Below is a small trained network, with its code and all its weights. Each question gives an input and a class and asks what happens when units are switched off, that is, made to give their printed mean instead of their output.

import numpy as np


def w(rows, s, z=0):
    codes = np.array(rows[::2]) - 128.0
    scale = np.full(codes.shape[1], s)
    scale[-1] = z or s
    return codes * scale


def norm(h):
    return h / np.sqrt((h * h).mean(-1, keepdims=True) + 1e-5)


def f(y):
    return np.maximum(y, 0)


def log_softmax(a):
    a = a - a.max(-1, keepdims=True)
    return a - np.log(np.exp(a).sum(-1, keepdims=True))


def net(x, mask):
    res = np.array(x, float).reshape(1, 6) / 4 @ E
    u = 0
    for l in range(3):
        y = f(norm(res) @ A[l][:, :-1].T + A[l][:, -1])
        res = res + np.where(mask[u : u + 5], y, B[l][:, -1]) @ B[l][:, :-1]
        u += 5
    return log_softmax(norm(res)[-1] @ U[:, :-1].T + U[:, -1])


A, B = {}, {}
E = w([
[126,214,80,58,148,97,190,223],'x0',
[122,131,125,130,133,127,127,126],'x1',
[137,126,131,127,121,130,129,133],'x2',
[85,143,213,143,143,2,118,174],'x3',
[121,122,133,117,132,126,138,120],'x4',
[131,228,188,63,114,157,59,86],'x5',
],0.0063)
A[0] = w([
[180,241,180,58,147,138,111,100,67],'L0N1',
[86,112,193,203,54,3,114,76,3],'L0N2',
[133,44,109,189,92,45,132,93,21],'L0N3',
[142,225,126,49,98,177,60,43,46],'L0N4',
[101,177,188,97,126,166,41,69,64],'L0N5',
],0.0044,0.0024)
B[0] = w([
[81,103,124,76,150,143,109,177,235],'L0N1',
[214,105,161,100,254,140,102,152,210],'L0N2',
[67,137,137,164,153,191,141,116,188],'L0N3',
[129,165,166,178,120,162,196,110,253],'L0N4',
[199,113,146,163,105,89,112,25,228],'L0N5',
],0.0096,0.0039)
A[1] = w([
[94,78,31,132,92,91,100,102,108],'L1N1',
[141,160,17,112,164,70,231,203,123],'L1N2',
[99,71,195,170,160,15,131,188,77],'L1N3',
[126,174,178,179,165,18,138,194,68],'L1N4',
[42,152,171,106,128,1,205,161,4],'L1N5',
],0.0051,0.0031)
B[1] = w([
[85,113,125,45,82,103,90,131,154],'L1N1',
[212,141,107,94,164,94,149,2,252],'L1N2',
[144,218,191,221,118,164,200,148,226],'L1N3',
[90,93,99,132,32,102,163,102,215],'L1N4',
[105,137,79,188,42,105,93,142,193],'L1N5',
],0.0068,0.004)
A[2] = w([
[88,37,118,170,95,205,84,36,7],'L2N1',
[106,151,159,81,128,45,2,135,97],'L2N2',
[57,255,138,27,102,166,143,212,112],'L2N3',
[91,159,202,71,123,32,33,112,31],'L2N4',
[146,60,64,134,177,131,127,118,85],'L2N5',
],0.0068,0.0019)
B[2] = w([
[78,121,112,124,54,87,144,176,253],'L2N1',
[145,68,80,55,77,70,52,132,170],'L2N2',
[1,121,124,182,164,197,130,166,232],'L2N3',
[174,72,48,71,100,80,75,175,190],'L2N4',
[145,151,119,53,176,136,56,224,181],'L2N5',
],0.0098,0.0053)
U = w([
[37,70,68,101,64,106,69,226,254],'0',
[130,64,233,209,243,152,132,167,169],'1',
[246,135,43,15,202,141,147,93,56],'2',
[147,228,108,170,105,27,218,119,51],'3',
[147,139,183,168,24,183,124,12,67],'4',
[251,96,178,63,140,47,21,84,65],'5',
[45,210,143,119,215,229,158,114,134],'6',
],0.017,0.0021)

Each question gives the input, the list of numbers given to net, and the class t.
The units are the neurons (one row each of A and B). Each row of codes is followed by its name. A weight is (code - 128) times the scale printed after its matrix; where a second scale follows, it is the last column's (A, B and U).
mask holds one flag per neuron, layer by layer. A switched-off neuron (its flag False) gives its mean, the last column of its row in B, instead of its output. The means were averaged over made-up inputs and are rounded, as every weight is.
A unit's drop is (log p(t) with every unit on - log p(t) with that unit switched off) / (log p(t) with every unit on - log p(t) with every unit switched off).
The circuit of an input: a set's keep is (log p(t) with only the set's units on - log p(t) with every unit switched off) / (log p(t) with every unit on - log p(t) with every unit switched off). Starting from the 12 units with the biggest drops (on a tie, the unit counted first), units are removed one at a time, each time the one whose removal leaves the highest keep (on an exact tie, the one counted first), for as long as the keep stays at least 0.8.
units of the circuit, in order: the units of the circuit, biggest drop first
k most important neurons of layer l: the k neurons of layer l with the biggest drops, biggest first
drop of u: that unit's drop, to one decimal
input [1,5,-2,7,1,-8], class 3: units of the circuit, in order	[L1N3]
input [-7,5,2,1,-2,8], class 5: 2 most important neurons of layer 2	[L2N4; L2N3]
input [8,2,2,1,3,-7], class 3: units of the circuit, in order	[L0N2; L1N2]
input [0,6,-2,8,2,-2], class 1: 2 most important neurons of layer 0	[L0N2; L0N3]
input [4,5,-8,1,1,-1], class 3: 2 most important neurons of layer 1	[L1N2; L1N5]
input [6,-3,2,-6,6,1], class 6: 2 most important neurons of layer 2	[L2N3; L2N4]
input [-3,-7,-1,1,7,5], class 5: 2 most important neurons of layer 1	[L1N3; L1N4]
input [-5,-5,7,-4,5,0], class 0: 2 most important neurons of layer 1	[L1N3; L1N2]
input [8,2,2,2,-7,7], class 0: 2 most important neurons of layer 2	[L2N4; L2N2]
input [2,-7,-8,1,1,8], class 0: 3 most important neurons of layer 2	[L2N4; L2N3; L2N2]
input [6,2,5,1,-2,-8], class 3: 2 most important neurons of layer 2	[L2N4; L2N2]
input [4,-5,-6,-1,8,1], class 6: 2 most important neurons of layer 0	[L0N5; L0N1]
input [-2,2,1,5,2,1], class 5: 2 most important neurons of layer 0	[L0N2; L0N4]
input [-7,-2,4,0,-4,-5], class 0: units of the circuit, in order	[L2N1]
input [8,-8,-6,8,6,1], class 0: 2 most important neurons of layer 2	[L2N3; L2N4]
input [0,4,-6,2,-5,7], class 5: 2 most important neurons of layer 0	[L0N5; L0N4]
input [1,1,-3,-2,-1,-3], class 2: drop of L1N2	0.2
input [0,-1,8,3,0,4], class 5: drop of L0N5	4.0
input [-3,-3,-5,5,-3,0], class 1: drop of L0N2	0.4
input [3,-4,-4,-1,-2,-8], class 2: units of the circuit, in order	[L1N2]
